Here is a tiny trained network, its code and every weight. The questions are about switching its units off for an input and a class, where a switched-off unit gives its printed mean instead of its output.

import numpy as np


def w(rows, s, z=0):
    codes = np.array(rows[::2]) - 128.0
    scale = np.full(codes.shape[1], s)
    scale[-1] = z or s
    return codes * scale


def norm(h):
    return h / np.sqrt((h * h).mean(-1, keepdims=True) + 1e-5)


def f(y):
    return np.maximum(y, 0)


def log_softmax(a):
    a = a - a.max(-1, keepdims=True)
    return a - np.log(np.exp(a).sum(-1, keepdims=True))


def net(x, mask):
    res = np.array(x, float).reshape(1, 6) / 4 @ E
    u = 0
    for l in range(2):
        y = f(norm(res) @ A[l][:, :-1].T + A[l][:, -1])
        res = res + np.where(mask[u : u + 11], y, B[l][:, -1]) @ B[l][:, :-1]
        u += 11
    return log_softmax(norm(res)[-1] @ U[:, :-1].T + U[:, -1])


A, B = {}, {}
E = w([
[151,83,116,147,165],'x0',
[116,158,144,111,142],'x1',
[45,117,198,249,149],'x2',
[123,171,136,109,66],'x3',
[35,111,48,101,163],'x4',
[159,251,92,145,187],'x5',
],0.011)
A[0] = w([
[121,195,196,112,52,185],'0.n0',
[63,144,56,129,120,14],'0.n1',
[150,186,118,129,200,80],'0.n2',
[30,111,155,241,135,20],'0.n3',
[224,134,202,100,123,86],'0.n4',
[84,127,94,112,154,22],'0.n5',
[6,135,60,72,163,69],'0.n6',
[82,173,90,144,58,3],'0.n7',
[146,234,125,151,204,161],'0.n8',
[136,130,146,172,116,2],'0.n9',
[136,148,223,162,143,145],'0.n10',
],0.013,0.0062)
B[0] = w([
[148,26,152,167,38,220],'0.n0',
[173,110,99,254,80,159],'0.n1',
[35,57,153,121,92,188],'0.n2',
[136,209,166,128,235,222],'0.n3',
[223,82,92,138,130,203],'0.n4',
[158,97,115,244,80,146],'0.n5',
[241,95,86,224,109,226],'0.n6',
[146,86,132,181,82,140],'0.n7',
[108,18,197,98,63,254],'0.n8',
[186,130,164,161,161,132],'0.n9',
[181,175,181,215,165,202],'0.n10',
],0.0095,0.0085)
A[1] = w([
[180,86,64,76,106,42],'1.n0',
[56,23,165,158,106,80],'1.n1',
[137,163,65,2,92,221],'1.n2',
[121,204,153,160,135,48],'1.n3',
[176,92,152,143,161,31],'1.n4',
[127,42,113,164,162,116],'1.n5',
[14,102,32,152,188,24],'1.n6',
[146,138,152,119,102,3],'1.n7',
[105,142,89,167,135,12],'1.n8',
[167,143,141,154,234,169],'1.n9',
[48,253,128,106,104,59],'1.n10',
],0.0095,0.0063)
B[1] = w([
[183,206,194,73,162,189],'1.n0',
[84,120,220,69,85,239],'1.n1',
[170,210,253,84,67,197],'1.n2',
[197,201,212,193,142,138],'1.n3',
[59,68,186,168,60,153],'1.n4',
[76,106,179,96,61,255],'1.n5',
[227,82,2,181,77,144],'1.n6',
[84,115,195,167,74,128],'1.n7',
[212,131,208,210,113,128],'1.n8',
[191,96,173,51,63,228],'1.n9',
[177,132,106,194,42,128],'1.n10',
],0.0084,0.0057)
U = w([
[211,93,63,174,116,227],'0',
[83,78,185,49,90,149],'1',
[139,116,129,101,116,214],'2',
[209,213,132,87,199,224],'3',
[163,75,160,106,110,83],'4',
[149,89,137,114,98,102],'5',
[93,245,2,74,198,3],'6',
],0.008,0.0063)

Each question gives the input, the list of numbers given to net, and the class t.
The units are the neurons (one row each of A and B). Each row of codes is followed by its name. A weight is (code - 128) times the scale printed after its matrix; where a second scale follows, it is the last column's (A, B and U).
mask holds one flag per neuron, layer by layer. A switched-off neuron (its flag False) gives its mean, the last column of its row in B, instead of its output. The means were averaged over made-up inputs and are rounded, as every weight is.
A unit's drop is (log p(t) with every unit on - log p(t) with that unit switched off) / (log p(t) with every unit on - log p(t) with every unit switched off).
The circuit of an input: a set's keep is (log p(t) with only the set's units on - log p(t) with every unit switched off) / (log p(t) with every unit on - log p(t) with every unit switched off). Starting from the 12 units with the biggest drops (on a tie, the unit counted first), units are removed one at a time, each time the one whose removal leaves the highest keep (on an exact tie, the one counted first), for as long as the keep stays at least 0.8.
circuit, biggest first: the units of the circuit, biggest drop first
unit that matters most: the unit with the biggest drop
top k neurons: the k neurons with the biggest drops, biggest first
top k neurons in layer l: the k neurons of layer l with the biggest drops, biggest first
drop of u: that unit's drop, to one decimal
input [-4,3,-5,0,-6,8], class 1: circuit, biggest first => 0.n8; 0.n2
input [1,6,6,2,-2,0], class 3: circuit, biggest first => 0.n3; 0.n10
input [3,0,-7,-3,-3,-3], class 3: circuit, biggest first => 0.n8; 0.n0; 1.n0
input [-8,2,-8,-7,-3,-4], class 3: unit that matters most => 0.n8
input [5,0,-3,0,-7,8], class 1: top 2 neurons => 0.n8; 0.n2
input [-5,2,-4,4,7,-6], class 0: circuit, biggest first => 0.n6; 0.n8
input [-7,-1,-8,0,6,2], class 3: circuit, biggest first => 1.n0; 0.n0
input [-3,5,-4,6,8,-5], class 0: circuit, biggest first => 0.n6; 0.n8
input [0,-4,7,6,3,3], class 3: top 2 neurons in layer 0 => 0.n3; 0.n2
input [-6,4,6,-1,-4,-2], class 3: top 2 neurons => 0.n3; 0.n10
input [4,-8,8,3,-2,-2], class 3: top 2 neurons => 0.n3; 0.n8
input [-5,-8,8,-6,4,-4], class 3: top 3 neurons => 0.n3; 0.n8; 0.n0
input [-5,-3,-8,-6,2,-3], class 3: top 2 neurons in layer 0 => 0.n8; 0.n0
input [-5,5,0,1,7,-2], class 0: unit that matters most => 0.n6
input [6,6,-7,-1,2,7], class 1: top 2 neurons => 0.n8; 0.n2
input [8,-3,-2,-2,5,8], class 1: drop of 0.n2 => 0.2
input [8,1,0,3,4,8], class 1: drop of 1.n1 => 0.1
input [-6,6,1,0,7,-2], class 0: drop of 0.n6 => 0.1
